Moves between states:
w688: λ>w435, ρ>w808, ζ>w102, δ>w522, ω>w469, θ>w366
w993: λ>w828, ρ>w94, ζ>w107, δ>w118, ω>w109, θ>w907
w102: λ>w109, ρ>w312, ζ>w688, δ>w757, ω>w828, θ>w533
w8: λ>w559, ρ>w907, ζ>w248, δ>w330, ω>none, θ>w94
w434: λ>w571, ρ>w483, ζ>none, δ>w692, ω>w248, θ>w817
w817: λ>w808, ρ>w435, ζ>w498, δ>w140, ω>w784, θ>w434
w204: λ>w263, ρ>w419, ζ>w471, δ>w814, ω>w366, θ>w469
w483: λ>w366, ρ>w434, ζ>w567, δ>w399, ω>w263, θ>w435
w567: λ>w533, ρ>none, ζ>w483, δ>w249, ω>w907, θ>w109
w522: λ>w933, ρ>w749, ζ>w757, δ>w688, ω>w834, θ>w520
w814: λ>w337, ρ>w770, ζ>w262, δ>w204, ω>w520, θ>w834
w263: λ>w204, ρ>w248, ζ>w907, δ>w337, ω>w483, θ>w107
w262: λ>w810, ρ>w340, ζ>w814, δ>w471, ω>w96, θ>w812
w673: λ>w792, ρ>w96, ζ>w765, δ>w626, ω>w340, θ>w309
w533: λ>w567, ρ>w626, ζ>w366, δ>w96, ω>w471, θ>w102
w249: λ>w96, ρ>w792, ζ>w399, δ>w567, ω>w810, θ>w126
w309: λ>w618, ρ>w757, ζ>w749, δ>w312, ω>w515, θ>w673
w448: λ>w784, ρ>w469, ζ>w625, δ>w232, ω>w808, θ>w419
w535: λ>w232, ρ>w15, ζ>w418, δ>w784, ω>w140, θ>w756
w94: λ>w625, ρ>w993, ζ>w784, δ>w418, ω>w498, θ>w8
w808: λ>w817, ρ>w688, ζ>w312, δ>w749, ω>w448, θ>w571
w625: λ>w94, ρ>w828, ζ>w448, δ>w515, ω>w312, θ>w559
w15: λ>w834, ρ>w535, ζ>w118, δ>w107, ω>w933, θ>w337
w471: λ>w907, ρ>w559, ζ>w204, δ>w262, ω>w533, θ>w828
w784: λ>w448, ρ>w107, ζ>w94, δ>w535, ω>w817, θ>w248
w419: λ>w248, ρ>w204, ζ>w559, δ>w770, ω>w571, θ>w448
w140: λ>w749, ρ>w933, ζ>w618, δ>w817, ω>w535, θ>w692
w418: λ>w515, ρ>w118, ζ>w535, δ>w94, ω>w618, θ>w330
w435: λ>w688, ρ>w817, ζ>w109, δ>w933, ω>w107, θ>w483
w907: λ>w471, ρ>w8, ζ>w263, δ>w810, ω>w567, θ>w993
w792: λ>w673, ρ>w249, ζ>w692, δ>none, ω>w330, θ>w618
w692: λ>w765, ρ>w399, ζ>w792, δ>w434, ω>w756, θ>w140
w571: λ>w434, ρ>w366, ζ>w626, δ>w765, ω>w419, θ>w808
w559: λ>w8, ρ>w471, ζ>w419, δ>w340, ω>w626, θ>w625
w232: λ>w535, ρ>w834, ζ>w515, δ>w448, ω>w749, θ>w770
w498: λ>w312, ρ>w109, ζ>w817, δ>w618, ω>w94, θ>none
w118: λ>w812, ρ>w418, ζ>w15, δ>w993, ω>w126, θ>w810
w515: λ>w418, ρ>w812, ζ>w232, δ>w625, ω>w309, θ>w340
w520: λ>w399, ρ>w765, ζ>w96, δ>w366, ω>w814, θ>w522
w749: λ>w140, ρ>w522, ζ>w309, δ>w808, ω>w232, θ>w765
w340: λ>w330, ρ>w262, ζ>w770, δ>w559, ω>w673, θ>w515
w765: λ>w692, ρ>w520, ζ>w673, δ>w571, ω>w770, θ>w749
w337: λ>w814, ρ>w756, ζ>w810, δ>w263, ω>w399, θ>w15
w618: λ>w309, ρ>w126, ζ>w140, δ>w498, ω>w418, θ>w792
w828: λ>w993, ρ>w625, ζ>w469, δ>w812, ω>w102, θ>w471
w810: λ>w262, ρ>w330, ζ>w337, δ>w907, ω>w249, θ>w118
w834: λ>w15, ρ>w232, ζ>w812, δ>w469, ω>w522, θ>w814
w469: λ>w107, ρ>w448, ζ>w828, δ>w834, ω>w688, θ>w204
w248: λ>w419, ρ>w263, ζ>w8, δ>w756, ω>w434, θ>w784
w626: λ>none, ρ>w533, ζ>w571, δ>w673, ω>w559, θ>w312
w96: λ>w249, ρ>w673, ζ>w520, δ>w533, ω>w262, θ>w757
w399: λ>w520, ρ>w692, ζ>w249, δ>w483, ω>w337, θ>w933
w330: λ>w340, ρ>w810, ζ>w756, δ>w8, ω>w792, θ>w418
w812: λ>w118, ρ>w515, ζ>w834, δ>w828, ω>w757, θ>w262
w109: λ>w102, ρ>w498, ζ>w435, δ>w126, ω>w993, θ>w567
w770: λ>w756, ρ>w814, ζ>w340, δ>w419, ω>w765, θ>w232
w366: λ>w483, ρ>w571, ζ>w533, δ>w520, ω>w204, θ>w688
w126: λ>w757, ρ>w618, ζ>w933, δ>w109, ω>w118, θ>w249
w107: λ>w469, ρ>w784, ζ>w993, δ>w15, ω>w435, θ>w263
w756: λ>w770, ρ>w337, ζ>w330, δ>w248, ω>w692, θ>w535
w933: λ>w522, ρ>w140, ζ>w126, δ>w435, ω>w15, θ>w399
w757: λ>w126, ρ>w309, ζ>w522, δ>w102, ω>w812, θ>w96
w312: λ>w498, ρ>w102, ζ>w808, δ>w309, ω>w625, θ>w626

In the rows, 59 means zero.

The rows follow the links: the fewer symbols apart two states are, the more alike their rows tend to be.

Each row is also shifted at random along 2 hidden directions that mean nothing.

The rows of 63 states, shuffled:
Each row is one state's numbers.
row 1: 21,63,60,66,62,52,59,62,65,57,62,59,71,64,56,59,61,59,63,55,56,65,55,61,56,55,63,60,65,50,54,47,46,61,55,52,66,54,55,60,60
row 2: 47,70,57,60,60,56,64,49,47,55,63,67,72,52,53,52,66,64,58,62,60,55,58,62,57,56,64,56,74,55,47,53,57,58,67,49,58,56,58,66,60
row 3: 65,57,59,58,65,65,70,59,55,68,62,50,62,60,61,61,58,51,51,61,59,58,61,57,59,56,74,60,56,56,59,57,58,62,65,54,57,60,56,54,60
row 4: 65,58,58,58,62,59,73,60,64,66,62,53,61,72,56,53,55,59,60,49,57,59,54,56,52,61,61,57,55,46,58,51,52,57,46,49,57,56,62,56,48
row 5: 56,65,58,59,58,56,67,58,52,55,72,70,62,59,53,53,55,63,58,52,63,57,65,59,56,66,55,51,58,56,54,54,61,56,55,48,49,53,61,62,51
row 6: 64,55,60,57,54,62,48,60,60,50,66,61,52,56,55,53,57,58,57,59,58,62,65,65,61,62,50,56,53,68,51,68,65,55,63,66,59,58,57,59,65
row 7: 39,56,57,58,56,59,52,61,55,59,50,54,52,56,65,65,60,58,56,64,60,61,58,54,58,53,59,61,60,61,59,66,66,59,71,69,66,59,58,60,64
row 8: 77,57,53,54,57,66,58,58,62,63,55,47,50,66,60,58,59,52,49,59,55,58,59,55,60,61,65,62,60,52,63,61,59,63,61,60,55,62,64,55,67
row 9: 44,60,58,65,58,59,69,62,62,62,57,61,55,50,64,66,65,59,51,65,67,55,68,62,64,61,60,65,63,59,59,52,63,54,77,64,67,54,53,63,56
row 10: 54,59,60,70,62,58,54,62,59,54,60,60,69,69,53,55,48,64,73,44,52,64,54,71,59,55,41,51,62,62,60,57,51,57,37,64,64,52,53,60,48
row 11: 55,59,65,66,62,55,61,59,55,51,63,67,67,39,58,58,69,64,52,73,71,58,64,65,61,54,70,62,69,59,50,57,57,60,85,60,70,56,48,67,67
row 12: 64,60,52,64,60,64,71,57,55,67,50,55,55,46,70,71,61,49,38,65,66,53,68,59,62,57,62,62,64,61,60,52,66,62,76,65,62,62,52,60,56
row 13: 58,53,66,62,63,62,67,67,65,62,60,60,56,61,56,61,56,56,56,62,65,62,63,57,61,64,53,59,50,59,57,51,66,51,60,59,69,57,54,52,50
row 14: 63,61,56,56,61,56,51,51,51,56,52,55,66,64,57,61,55,65,68,52,46,62,50,58,50,52,57,53,64,57,64,65,53,60,44,56,51,59,64,60,62
row 15: 55,61,57,50,56,59,61,57,57,60,61,57,54,58,61,56,68,55,50,69,58,54,64,55,54,61,74,65,61,52,55,56,57,65,71,50,54,67,63,55,67
row 16: 30,54,58,62,53,52,53,58,66,56,54,55,57,68,60,59,56,60,72,53,54,62,49,53,57,62,47,59,57,53,65,56,54,57,49,60,54,58,64,61,57
row 17: 79,55,51,53,55,61,59,60,64,67,52,49,46,64,63,62,54,49,50,57,53,57,59,50,55,64,53,57,53,61,64,60,61,56,51,61,50,62,64,49,60
row 18: 52,54,59,56,51,58,55,65,68,57,57,54,41,67,57,56,59,56,58,60,60,62,61,58,65,71,54,64,52,55,59,61,63,55,55,66,55,62,64,60,61
row 19: 69,59,62,55,55,59,45,61,58,53,64,60,58,63,53,46,57,61,62,60,59,59,57,58,61,55,58,54,53,58,57,64,54,58,50,62,59,59,62,57,70
row 20: 36,56,62,59,56,54,48,60,62,61,53,55,60,61,58,61,63,61,64,62,54,60,52,50,59,56,66,67,60,52,62,58,56,56,60,58,65,59,59,61,60
row 21: 79,53,56,55,55,56,51,53,68,68,43,44,58,64,67,66,54,58,56,53,51,57,49,53,54,57,56,61,58,55,68,62,57,63,51,62,52,62,60,57,58
row 22: 63,64,54,63,62,58,61,54,58,60,57,57,74,66,53,58,50,61,69,48,50,52,52,65,53,52,51,45,66,53,62,53,44,60,37,55,56,55,58,60,51
row 23: 68,65,54,60,65,65,70,53,59,67,53,51,62,61,67,62,59,50,52,57,60,59,59,60,55,53,65,60,64,53,63,56,52,63,62,56,64,56,55,59,57
row 24: 66,53,68,61,61,64,64,70,64,69,61,54,55,63,62,63,54,51,56,53,58,63,59,61,66,62,52,57,46,58,64,58,60,58,48,67,65,58,50,54,47
row 25: 39,61,61,60,54,57,47,57,62,54,65,62,59,75,42,49,48,66,82,47,52,65,53,60,58,62,35,54,53,59,54,61,49,49,27,55,51,56,72,59,57
row 26: 98,49,69,60,65,58,53,65,60,62,61,57,66,70,56,51,53,61,68,51,53,66,55,63,60,55,50,51,56,60,59,58,55,56,43,62,63,52,54,53,56
row 27: 44,58,65,53,62,59,48,65,64,60,64,54,55,65,57,54,60,54,57,59,56,64,54,57,61,54,64,65,58,58,55,65,50,58,57,61,59,58,58,55,69
row 28: 53,62,65,65,65,58,60,65,63,60,54,51,62,60,65,61,61,54,57,59,58,60,58,64,62,52,66,62,64,53,59,56,52,64,66,65,73,58,50,58,59
row 29: 57,58,55,60,65,65,72,59,60,69,58,49,57,67,60,63,48,52,54,44,55,54,57,58,58,60,48,52,57,55,65,59,58,57,42,57,53,59,58,53,47
row 30: 43,56,62,57,57,54,50,60,56,55,52,50,57,57,62,63,62,61,57,64,55,60,54,53,53,54,71,60,57,59,57,62,58,64,73,63,67,62,55,59,70
row 31: 70,54,50,57,54,58,61,57,58,67,47,50,51,51,69,73,57,58,48,62,61,55,57,55,59,56,65,62,57,62,69,66,70,63,70,71,60,65,59,55,59
row 32: 36,64,50,61,56,57,76,54,55,62,58,60,60,46,63,64,62,55,52,61,65,56,64,61,59,60,64,60,66,55,58,54,62,60,70,54,58,59,52,62,54
row 33: 88,60,65,64,64,58,52,64,55,61,56,58,65,53,62,60,62,59,59,63,63,63,61,64,65,57,56,58,61,56,60,59,57,63,64,66,68,53,52,59,58
row 34: 57,61,54,58,64,68,63,57,48,56,65,69,63,42,58,60,61,57,41,66,66,55,69,62,63,59,63,55,63,67,50,60,68,65,80,56,53,64,51,56,60
row 35: 30,72,57,48,59,66,56,47,44,54,69,68,63,54,49,48,65,55,51,64,56,49,61,65,58,55,70,52,68,61,48,65,52,66,65,50,48,59,62,55,77
row 36: 82,61,51,53,54,53,55,57,61,55,64,58,59,73,51,52,56,59,77,53,48,57,53,54,53,60,48,60,56,53,61,57,54,55,35,54,48,61,71,56,57
row 37: 26,63,48,53,59,58,64,52,54,61,56,57,59,49,62,65,63,60,58,63,60,54,58,51,57,59,66,61,62,57,60,58,65,61,71,57,52,63,60,61,62
row 38: 56,57,57,57,54,55,48,55,54,51,52,61,59,49,65,58,59,64,61,62,57,60,58,57,59,55,53,57,59,67,65,67,67,56,67,67,62,64,55,62,64
row 39: 68,60,57,62,58,53,73,58,59,67,59,55,61,53,63,68,64,56,53,61,62,57,61,56,62,60,70,68,64,50,60,50,59,61,66,56,63,58,56,59,52
row 40: 58,57,63,55,52,46,45,57,59,51,53,63,60,58,57,54,66,74,68,61,58,60,52,58,59,57,61,62,61,56,54,63,63,58,66,58,64,58,62,64,66
row 41: 73,58,50,56,56,60,53,50,52,59,49,58,55,49,63,65,55,61,56,62,59,52,60,58,56,56,57,58,64,69,59,69,72,61,70,62,56,65,58,62,62
row 42: 44,60,64,57,55,57,51,59,56,46,66,65,62,61,51,47,65,64,63,65,59,59,57,58,58,59,61,59,60,59,50,60,51,57,61,51,57,55,67,56,69
row 43: 55,60,68,61,58,60,59,60,50,50,73,69,64,56,52,49,60,62,60,62,67,61,61,59,60,60,63,56,57,60,49,57,58,58,60,53,64,51,56,58,61
row 44: 49,63,51,56,56,65,52,52,51,56,61,60,61,67,51,47,52,60,63,51,49,57,57,59,57,59,50,47,59,66,58,62,53,59,38,54,46,61,61,56,61
row 45: 74,52,62,57,51,55,50,61,59,54,54,62,53,47,62,66,60,65,61,67,65,62,60,52,61,57,52,66,59,68,62,62,73,56,77,68,61,64,61,63,62
row 46: 65,54,58,69,61,54,57,64,64,66,54,49,54,69,64,66,55,54,59,55,58,62,58,62,60,57,45,56,54,60,68,52,54,54,53,71,66,59,52,57,50
row 47: 55,59,55,57,60,66,80,59,58,67,64,60,54,46,59,63,59,55,43,67,69,56,70,60,62,65,67,59,55,57,57,52,69,60,75,58,56,62,53,57,57
row 48: 74,51,68,58,58,56,64,67,67,60,63,55,58,67,61,61,59,57,57,64,66,61,58,58,63,59,62,64,51,54,61,51,59,57,60,57,64,57,58,55,55
row 49: 47,59,63,63,59,55,43,54,54,53,52,60,66,59,56,51,57,65,69,57,49,61,52,63,53,54,58,58,58,58,57,63,54,58,54,61,60,57,60,59,65
row 50: 56,54,62,54,56,58,52,67,71,53,59,51,56,79,53,54,60,58,70,53,52,65,53,53,58,68,52,63,55,48,60,60,51,53,40,59,58,61,65,55,61
row 51: 73,63,51,62,58,59,62,53,52,61,56,64,62,51,59,61,54,56,59,53,60,58,61,59,57,55,53,51,65,66,60,59,62,56,56,61,61,62,56,63,53
row 52: 31,66,53,51,50,63,59,53,52,49,67,67,57,53,49,47,58,60,60,58,58,54,57,58,56,62,57,56,64,64,51,60,60,58,55,46,46,62,65,57,65
row 53: 76,52,62,68,62,55,62,64,64,53,65,69,60,62,56,58,53,64,74,51,62,66,60,62,59,63,40,59,48,62,60,60,62,50,47,59,60,50,58,58,50
row 54: 59,62,60,58,64,60,68,53,54,56,68,65,70,56,51,52,60,61,58,54,60,56,62,60,54,60,63,53,60,56,52,56,52,60,58,47,54,56,62,57,56
row 55: 71,55,69,62,64,58,61,70,71,65,60,46,59,80,57,54,53,54,69,47,47,67,51,62,60,59,57,55,47,50,64,53,47,60,38,57,64,50,58,54,51
row 56: 42,63,49,62,59,55,68,52,51,56,62,71,65,49,54,60,55,63,64,58,62,56,61,64,58,59,56,56,69,62,50,50,61,58,61,54,53,54,60,65,49
row 57: 49,60,60,72,58,49,56,59,56,52,57,63,64,62,54,55,54,67,75,49,59,66,54,64,60,61,40,53,62,61,56,53,55,52,44,57,60,53,61,64,50
row 58: 28,56,60,57,56,66,48,62,61,54,64,55,52,70,59,56,55,56,56,61,52,58,63,62,60,61,56,58,51,60,54,63,52,53,54,62,55,61,60,52,64
row 59: 53,66,63,55,66,68,64,51,47,54,64,67,65,42,60,51,68,58,44,67,67,50,70,61,59,53,74,53,66,62,48,64,60,68,83,52,60,60,47,57,71
row 60: 44,59,53,56,52,64,61,55,58,60,62,60,49,55,56,60,60,54,45,66,63,49,65,54,60,66,62,61,59,60,56,59,66,62,67,54,48,66,64,57,62
row 61: 18,64,53,54,60,53,61,50,58,59,59,58,63,58,60,53,67,61,64,61,56,57,50,52,50,53,74,65,65,50,56,58,54,62,61,47,54,58,65,61,64
row 62: 63,53,69,68,60,64,53,65,55,55,64,64,60,60,57,54,51,60,60,50,59,63,59,68,63,60,44,50,54,69,57,62,59,54,52,60,61,57,54,60,50
row 63: 71,60,52,56,56,51,52,53,56,55,51,52,61,61,55,58,61,64,74,53,53,58,47,52,49,56,60,59,62,57,65,59,61,55,48,51,48,60,68,63,59

Some states, each with its row:
w571 row 2
w249 row 38
w533 row 14
w688 row 23
w618 row 16
w232 row 48
w483 row 51
w692 row 57
w765 row 11
w434 row 56
w435 row 12
w559 row 36
w749 row 1
w419 row 54
w366 row 22
w817 row 32
w330 row 25
w535 row 13
w808 row 39
w814 row 26

Row, symbols taken left to right, then the row they reach:
row 8 ρ δ: row 50
row 7 ρ ζ: row 9
row 44 θ ρ: row 60
row 17 δ ζ: row 24
row 33 ρ ζ: row 40
row 6 λ ω: row 49
row 37 ω θ: row 52
row 15 ρ δ: row 27
row 29 ρ θ: row 5
row 10 ζ δ: row 41
row 43 ρ θ: row 55
row 59 ζ δ: row 19
row 62 ω θ: row 46
row 28 δ ω: row 3
row 4 ζ ω: row 61
row 45 λ δ: row 63
row 20 ω λ: row 18
row 47 θ ρ: row 34

